[[-29  17]
 [-38 -15]
 [ -3 -31]
 [ 14 -21]]
->
[[ 17 -29]
 [-15 -38]
 [-31  -3]
 [-21  14]]

[[  0  24  14   0  -1   4   9 -26  10  14  14   6]
 [ -1 -15 -16   0   0  -3  -9 -15  -5 -10  -9  -3]
 [  0   8 -12   0  -1   0  -2  25   6  -3   8   1]
 [  0   3   0   0   0   1   3  34   2   1   2   1]
 [  0 -14   8   0   0  -1  -1  -1  -9  -2 -11  -4]
 [  0  -6  -2   0   0  -1  -4 -46  -3  -1  -4  -1]]
->
[[  6  14  14  10 -26   9   4  -1   0  14  24   0]
 [ -3  -9 -10  -5 -15  -9  -3   0   0 -16 -15  -1]
 [  1   8  -3   6  25  -2   0  -1   0 -12   8   0]
 [  1   2   1   2  34   3   1   0   0   0   3   0]
 [ -4 -11  -2  -9  -1  -1  -1   0   0   8 -14   0]
 [ -1  -4  -1  -3 -46  -4  -1   0   0  -2  -6   0]]

[[-41 -12  41 -25   9]
 [-40 -13  36 -31   9]
 [-40 -13  36 -31   9]
 [-37 -13  41 -30   3]
 [-41 -12  40 -26  10]]
->
[[  9 -25  41 -12 -41]
 [  9 -31  36 -13 -40]
 [  9 -31  36 -13 -40]
 [  3 -30  41 -13 -37]
 [ 10 -26  40 -12 -41]]

[[  5 -15  15  29]
 [  0  23  19  -8]
 [  3   1 -32  15]
 [ -5  13  -7  25]
 [ 19 -29 -10  34]
 [  8  -3  -3   1]
 [ -9   1 -14   4]
 [  5 -10   8   2]
 [  4  -1   1   0]
 [ -3  16 -10   9]
 [  5  29  -7   4]
 [ 19  -2  16  -4]]
->
[[ 29  15 -15   5]
 [ -8  19  23   0]
 [ 15 -32   1   3]
 [ 25  -7  13  -5]
 [ 34 -10 -29  19]
 [  1  -3  -3   8]
 [  4 -14   1  -9]
 [  2   8 -10   5]
 [  0   1  -1   4]
 [  9 -10  16  -3]
 [  4  -7  29   5]
 [ -4  16  -2  19]]

[[  4  -8   6 -16   9  20   5  -2 -17  -8  13 -32  -4 -16]
 [ 14  -9  15  23  14  -5   6   5 -22  15 -31  38   6  27]
 [ -6  10 -11  13   3  -3   4  14   5  -6 -16   9   0 -10]]
->
[[-16  -4 -32  13  -8 -17  -2   5  20   9 -16   6  -8   4]
 [ 27   6  38 -31  15 -22   5   6  -5  14  23  15  -9  14]
 [-10   0   9 -16  -6   5  14   4  -3   3  13 -11  10  -6]]

[[ -4 -44 -24   1   9 -30  10   7   0   6 -17   7 -10  -4  14  31]
 [ -7 -45 -35 -18  11  -1   8  -2  16   3  -4   5 -13  -1   1  16]]
->
[[ 31  14  -4 -10   7 -17   6   0   7  10 -30   9   1 -24 -44  -4]
 [ 16   1  -1 -13   5  -4   3  16  -2   8  -1  11 -18 -35 -45  -7]]

[[-24 -17  24 -17  -3]
 [  2   1  27   9  -1]
 [-37 -18  -7 -14 -25]
 [  3   0  14   3  -8]
 [  1   1   1   1   5]
 [  4   1   9   3  -6]
 [  6   1  15   3   1]
 [ -7  -7  15  -6  -9]
 [ 11   7 -15   5  -1]]
->
[[ -3 -17  24 -17 -24]
 [ -1   9  27   1   2]
 [-25 -14  -7 -18 -37]
 [ -8   3  14   0   3]
 [  5   1   1   1   1]
 [ -6   3   9   1   4]
 [  1   3  15   1   6]
 [ -9  -6  15  -7  -7]
 [ -1   5 -15   7  11]]

[[  9  22   4   6  11   5  -6 -12 -14 -10]
 [  9  31   1   8  21   2  -6  -9 -28 -12]
 [-11 -19   4   7   0  -1   7   3   8   3]
 [ -5 -19  -2   1  -5  -5  10   7  10   8]
 [ 11  35  -2   2  17   3 -11 -10 -26 -11]
 [-10   4   2   8  17   0  -2   2 -16  -6]
 [ -9 -11  32  10 -19   5   6  14  16 -12]
 [-17 -17   8   9   3   1   3   5   4  -2]]
->
[[-10 -14 -12  -6   5  11   6   4  22   9]
 [-12 -28  -9  -6   2  21   8   1  31   9]
 [  3   8   3   7  -1   0   7   4 -19 -11]
 [  8  10   7  10  -5  -5   1  -2 -19  -5]
 [-11 -26 -10 -11   3  17   2  -2  35  11]
 [ -6 -16   2  -2   0  17   8   2   4 -10]
 [-12  16  14   6   5 -19  10  32 -11  -9]
 [ -2   4   5   3   1   3   9   8 -17 -17]]

[[ 10  -6 -23  -6  -2  12 -14  13  -7  -1   6  -8  -8]
 [-21   1 -15 -11  -4  33  -8  37  16  -2  -3   4   2]
 [-13  -9 -14 -10  -2 -12 -10 -18 -13  -1 -13  -4  -6]]
->
[[ -8  -8   6  -1  -7  13 -14  12  -2  -6 -23  -6  10]
 [  2   4  -3  -2  16  37  -8  33  -4 -11 -15   1 -21]
 [ -6  -4 -13  -1 -13 -18 -10 -12  -2 -10 -14  -9 -13]]
---
[[24 40 16 31 25 33 22 28]
 [28 29 20 30 23 33 46 35]
 [24 31 22 24 34 30 27 23]]
->
[[24 31 22 24 34 30 27 23]
 [24 40 16 31 25 33 22 28]
 [28 29 20 30 23 33 46 35]]

[[ -3   1  -3]
 [ 44 -32  -6]
 [-15   9  -8]
 [  0  -5  -7]]
->
[[  0  -5  -7]
 [ -3   1  -3]
 [ 44 -32  -6]
 [-15   9  -8]]

[[ 36  18 -26  14   2 -18 -27 -34 -31 -15  20  10]
 [-36  -5  -8  15  41  17  29 -17  25  19 -21  15]
 [ 26   5  25  -5  26  24  18   9  -8  -5  21 -22]
 [ 17   7 -25  22  19 -24 -16  17   1  12 -27  19]
 [-18  10  -3 -17   5 -18  13 -20   2  -5 -15  34]
 [-14   1   6   3  20  -4  -2  26  -5  19 -14  18]
 [ 16  19 -10  15 -12  29  24  -4 -16  24  24 -16]
 [  1  -9  16   4  -4  42  34 -15  11   7  11 -11]]
->
[[  1  -9  16   4  -4  42  34 -15  11   7  11 -11]
 [ 36  18 -26  14   2 -18 -27 -34 -31 -15  20  10]
 [-36  -5  -8  15  41  17  29 -17  25  19 -21  15]
 [ 26   5  25  -5  26  24  18   9  -8  -5  21 -22]
 [ 17   7 -25  22  19 -24 -16  17   1  12 -27  19]
 [-18  10  -3 -17   5 -18  13 -20   2  -5 -15  34]
 [-14   1   6   3  20  -4  -2  26  -5  19 -14  18]
 [ 16  19 -10  15 -12  29  24  -4 -16  24  24 -16]]

[[-19 -45 -16  13]
 [-34 -35   1   5]
 [ 28 -24 -11  27]]
->
[[ 28 -24 -11  27]
 [-19 -45 -16  13]
 [-34 -35   1   5]]

[[ -4   8  -1 -13  25 -31 -45   9]
 [ -1 -27   0 -42  28 -34 -18 -10]
 [ 17  26  11  22  -7  15  16   3]
 [ 15  15  -1  35 -37  44  47  -3]]
->
[[ 15  15  -1  35 -37  44  47  -3]
 [ -4   8  -1 -13  25 -31 -45   9]
 [ -1 -27   0 -42  28 -34 -18 -10]
 [ 17  26  11  22  -7  15  16   3]]

[[  9  12  -6 -29  24  -2]
 [ 35   9  19  -1  13  13]
 [-11   2  -8 -10   1  -7]]
->
[[-11   2  -8 -10   1  -7]
 [  9  12  -6 -29  24  -2]
 [ 35   9  19  -1  13  13]]
